Here is a tiny trained network, its code and every weight. The questions are about switching its units off for an input and a target symbol, where a switched-off unit gives its printed mean instead of its output.

import numpy as np


def w(rows, s, z=0):
    codes = np.array(rows[::2]) - 128.0
    scale = np.full(codes.shape[1], s)
    scale[-1] = z or s
    return codes * scale


def f(y):
    return y / 2 * (1 + np.tanh(0.7978845608 * (y + 0.044715 * y**3)))


def softmax(a):
    e = np.exp(a - a.max(-1, keepdims=True))
    return e / e.sum(-1, keepdims=True)


def log_softmax(a):
    a = a - a.max(-1, keepdims=True)
    return a - np.log(np.exp(a).sum(-1, keepdims=True))


def net(x, mask):
    ids = ['αβγζηλμξφ'.index(c) for c in x.split()]
    T = len(ids)
    res = E[ids] + P[:T]
    u = 0
    for l in range(2):
        r = res
        for j in range(3):
            rows = slice(2 * j, 2 * j + 2)
            q, k, v = (r @ M[l][rows].T for M in (Q, K, V))
            z = softmax(np.where(np.tri(T) > 0, q @ k.T / 2**0.5, -1e9)) @ v
            o = O[l][rows]
            res = res + np.where(mask[u + j], z, o[:, -1]) @ o[:, :-1]
        u += 3
        y = f(res @ A[l][:, :-1].T + A[l][:, -1])
        res = res + np.where(mask[u : u + 12], y, B[l][:, -1]) @ B[l][:, :-1]
        u += 12
    return log_softmax(res[-1] @ U[:, :-1].T + U[:, -1])


Q, K, V, O, A, B = {}, {}, {}, {}, {}, {}
E = w([
[219,27,43,46,95,103],'α',
[116,110,105,163,254,150],'β',
[141,51,104,83,57,122],'γ',
[136,132,49,52,94,177],'ζ',
[224,48,84,151,167,144],'η',
[163,84,199,196,189,172],'λ',
[198,94,152,47,188,140],'μ',
[24,152,141,144,115,215],'ξ',
[119,148,187,62,22,171],'φ',
],0.014)
P = w([
[162,159,135,138,111,56],'0',
[136,81,161,125,112,142],'1',
[206,187,96,45,125,138],'2',
[93,30,168,113,130,161],'3',
[210,149,103,26,130,188],'4',
[76,5,169,97,141,179],'5',
],0.014)
Q[0] = w([
[35,80,76,109,171,143],'L0H1',
[89,130,107,241,108,2],'L0H1',
[183,110,135,60,130,250],'L0H2',
[79,189,128,195,89,52],'L0H2',
[186,106,101,128,201,101],'L0H3',
[169,131,93,185,164,156],'L0H3',
],0.0086)
K[0] = w([
[159,137,168,59,105,189],'L0H1',
[178,254,144,154,104,22],'L0H1',
[114,27,186,81,109,216],'L0H2',
[155,177,165,130,112,74],'L0H2',
[81,101,162,110,149,143],'L0H3',
[154,176,115,104,81,80],'L0H3',
],0.011)
V[0] = w([
[95,90,57,131,77,171],'L0H1',
[254,178,21,60,94,210],'L0H1',
[177,213,2,134,132,137],'L0H2',
[79,37,17,202,26,141],'L0H2',
[134,97,92,139,209,164],'L0H3',
[213,148,182,160,84,65],'L0H3',
],0.0062)
O[0] = w([
[173,146,130,164,66,147,169],'L0H1',
[133,133,86,125,95,112,157],'L0H1',
[132,62,121,151,96,227,2],'L0H2',
[115,167,137,253,90,126,166],'L0H2',
[148,135,126,122,99,161,159],'L0H3',
[68,121,92,129,155,107,127],'L0H3',
],0.011,0.0062)
A[0] = w([
[203,40,193,199,129,112,10],'L0N1',
[176,152,102,84,86,91,129],'L0N2',
[111,81,90,187,201,223,122],'L0N3',
[47,117,172,196,205,154,173],'L0N4',
[145,184,114,89,120,70,124],'L0N5',
[115,191,94,41,56,158,140],'L0N6',
[159,107,78,151,73,61,171],'L0N7',
[92,111,193,55,46,150,103],'L0N8',
[178,254,122,134,131,33,72],'L0N9',
[151,105,139,144,186,176,177],'L0N10',
[181,199,136,193,117,135,255],'L0N11',
[140,122,138,181,101,95,113],'L0N12',
],0.0092,0.0023)
B[0] = w([
[109,138,137,181,181,157,159],'L0N1',
[90,101,118,147,139,199,232],'L0N2',
[148,221,83,142,117,96,170],'L0N3',
[108,151,134,108,131,220,186],'L0N4',
[121,131,180,186,176,141,201],'L0N5',
[155,151,90,139,203,55,253],'L0N6',
[116,143,172,158,110,123,199],'L0N7',
[139,226,105,120,178,92,206],'L0N8',
[1,79,98,147,119,123,211],'L0N9',
[188,143,64,94,151,123,174],'L0N10',
[74,135,59,128,87,55,181],'L0N11',
[157,85,148,91,149,124,139],'L0N12',
],0.0086,0.0065)
Q[1] = w([
[177,116,136,106,162,65],'L1H1',
[125,128,191,128,194,215],'L1H1',
[194,127,179,1,86,184],'L1H2',
[122,224,160,133,117,98],'L1H2',
[77,98,69,155,204,123],'L1H3',
[171,99,148,136,135,174],'L1H3',
],0.009)
K[1] = w([
[199,138,254,74,128,138],'L1H1',
[124,168,131,115,208,112],'L1H1',
[107,79,26,6,100,92],'L1H2',
[77,137,125,194,163,90],'L1H2',
[134,196,193,118,122,125],'L1H3',
[129,166,83,54,114,116],'L1H3',
],0.0081)
V[1] = w([
[113,75,92,25,109,89],'L1H1',
[31,104,21,155,171,95],'L1H1',
[204,118,138,146,103,175],'L1H2',
[100,200,126,51,48,180],'L1H2',
[22,56,71,116,156,254],'L1H3',
[55,144,63,99,100,127],'L1H3',
],0.0073)
O[1] = w([
[113,104,80,69,73,120,149],'L1H1',
[171,184,192,149,140,124,253],'L1H1',
[121,125,158,178,145,106,60],'L1H2',
[34,164,160,42,55,168,53],'L1H2',
[68,139,44,180,163,254,87],'L1H3',
[129,175,84,80,74,199,160],'L1H3',
],0.0067,0.0049)
A[1] = w([
[90,108,112,155,225,114,184],'L1N1',
[98,59,132,233,177,107,84],'L1N2',
[53,61,148,46,153,53,214],'L1N3',
[63,117,190,120,111,62,190],'L1N4',
[54,125,177,224,144,166,205],'L1N5',
[255,202,78,102,129,195,192],'L1N6',
[135,109,69,132,129,67,251],'L1N7',
[221,152,164,143,140,80,179],'L1N8',
[125,55,169,100,116,148,145],'L1N9',
[86,178,100,111,146,70,153],'L1N10',
[204,151,126,34,192,156,129],'L1N11',
[104,170,84,122,131,106,180],'L1N12',
],0.0085,0.0026)
B[1] = w([
[101,112,178,107,113,127,218],'L1N1',
[115,138,160,157,166,142,175],'L1N2',
[183,136,126,81,100,128,194],'L1N3',
[129,131,145,85,149,86,166],'L1N4',
[83,124,81,125,98,119,165],'L1N5',
[94,123,64,108,137,64,253],'L1N6',
[175,181,158,168,93,183,204],'L1N7',
[108,154,105,102,165,134,205],'L1N8',
[134,85,128,216,120,151,125],'L1N9',
[144,82,159,151,115,176,219],'L1N10',
[96,1,97,166,126,146,254],'L1N11',
[158,99,146,135,101,164,193],'L1N12',
],0.0089,0.0097)
U = w([
[182,98,131,197,95,201,208],'α',
[74,141,39,113,192,65,94],'β',
[47,96,126,172,89,3,92],'γ',
[193,173,38,132,93,115,149],'ζ',
[208,179,107,160,216,176,55],'η',
[118,112,167,140,190,185,65],'λ',
[198,93,118,113,114,217,139],'μ',
[67,131,110,113,86,170,161],'ξ',
[175,169,149,71,155,128,254],'φ',
],0.0068,0.0037)

Each question gives the input, a string of symbols that net reads in full, and the target symbol t.
The units are the heads (2 rows each of Q, K, V and O) and the neurons (one row each of A and B). Each row of codes is followed by its name. A weight is (code - 128) times the scale printed after its matrix; where a second scale follows, it is the last column's (O, A, B and U).
mask holds one flag per unit, layer by layer, with each layer's heads first. A switched-off unit (its flag False) gives its mean, the last column of its rows in O or B, instead of its output. The means were averaged over made-up inputs and are rounded, as every weight is.
A unit's drop is (log p(t) with every unit on - log p(t) with that unit switched off) / (log p(t) with every unit on - log p(t) with every unit switched off).
The circuit of an input: a set's keep is (log p(t) with only the set's units on - log p(t) with every unit switched off) / (log p(t) with every unit on - log p(t) with every unit switched off). Starting from the 12 units with the biggest drops (on a tie, the unit counted first), units are removed one at a time, each time the one whose removal leaves the highest keep (on an exact tie, the one counted first), for as long as the keep stays at least 0.8.
circuit, biggest first: the units of the circuit, biggest drop first
unit that matters most: the unit with the biggest drop
top k neurons: the k neurons with the biggest drops, biggest first
k most important neurons of layer l: the k neurons of layer l with the biggest drops, biggest first
heads that matter: for each layer, one digit per head in row order, 1 if its drop is at least 0.15 and else 0, layers parted by /
input η β α α, target α: top neuron => [L1N6]
input β γ γ ξ α, target ξ: top 2 neurons => [L0N9, L0N4]
input β φ α α φ, target α: heads that matter => 110 / 000
input β μ φ, target μ: top 4 neurons => [L1N10, L0N9, L1N11, L0N6]
input η φ η, target φ: top 2 neurons => [L0N8, L1N11]
input ζ γ φ, target γ: 2 most important neurons of layer 1 => [L1N4, L1N5]
input λ φ ξ ζ μ, target ζ: heads that matter => 110 / 000
input α ξ ζ ξ φ, target ξ: heads that matter => 010 / 011
input ξ β ζ, target β: heads that matter => 110 / 000
input φ β β β η α, target α: circuit, biggest first => [L0H2, L0N6, L1N6]
input ζ ζ λ ζ φ, target ζ: top 2 neurons => [L0N11, L0N6]
input φ α φ φ α, target φ: heads that matter => 010 / 001
input ζ γ β, target γ: top 2 neurons => [L0N9, L0N6]
input β α φ, target α: unit that matters most => L0N9
input α β γ, target β: circuit, biggest first => [L1N6, L0N6]
input φ η ζ β φ, target β: top 2 neurons => [L1N6, L0N6]
input ξ α β, target α: 4 most important neurons of layer 0 => [L0N9, L0N11, L0N7, L0N1]
input μ ξ φ, target ξ: top 3 neurons => [L0N9, L0N11, L0N4]
input γ μ η, target μ: heads that matter => 010 / 100
input η φ α, target φ: heads that matter => 000 / 001
input ζ β μ, target β: heads that matter => 011 / 000
input ξ α ξ β λ, target β: heads that matter => 100 / 000
input β φ η α ζ, target α: 4 most important neurons of layer 0 => [L0N11, L0N9, L0N7, L0N6]
input γ α β ζ γ, target ζ: heads that matter => 110 / 000
input γ β φ β η, target β: circuit, biggest first => [L1N6]
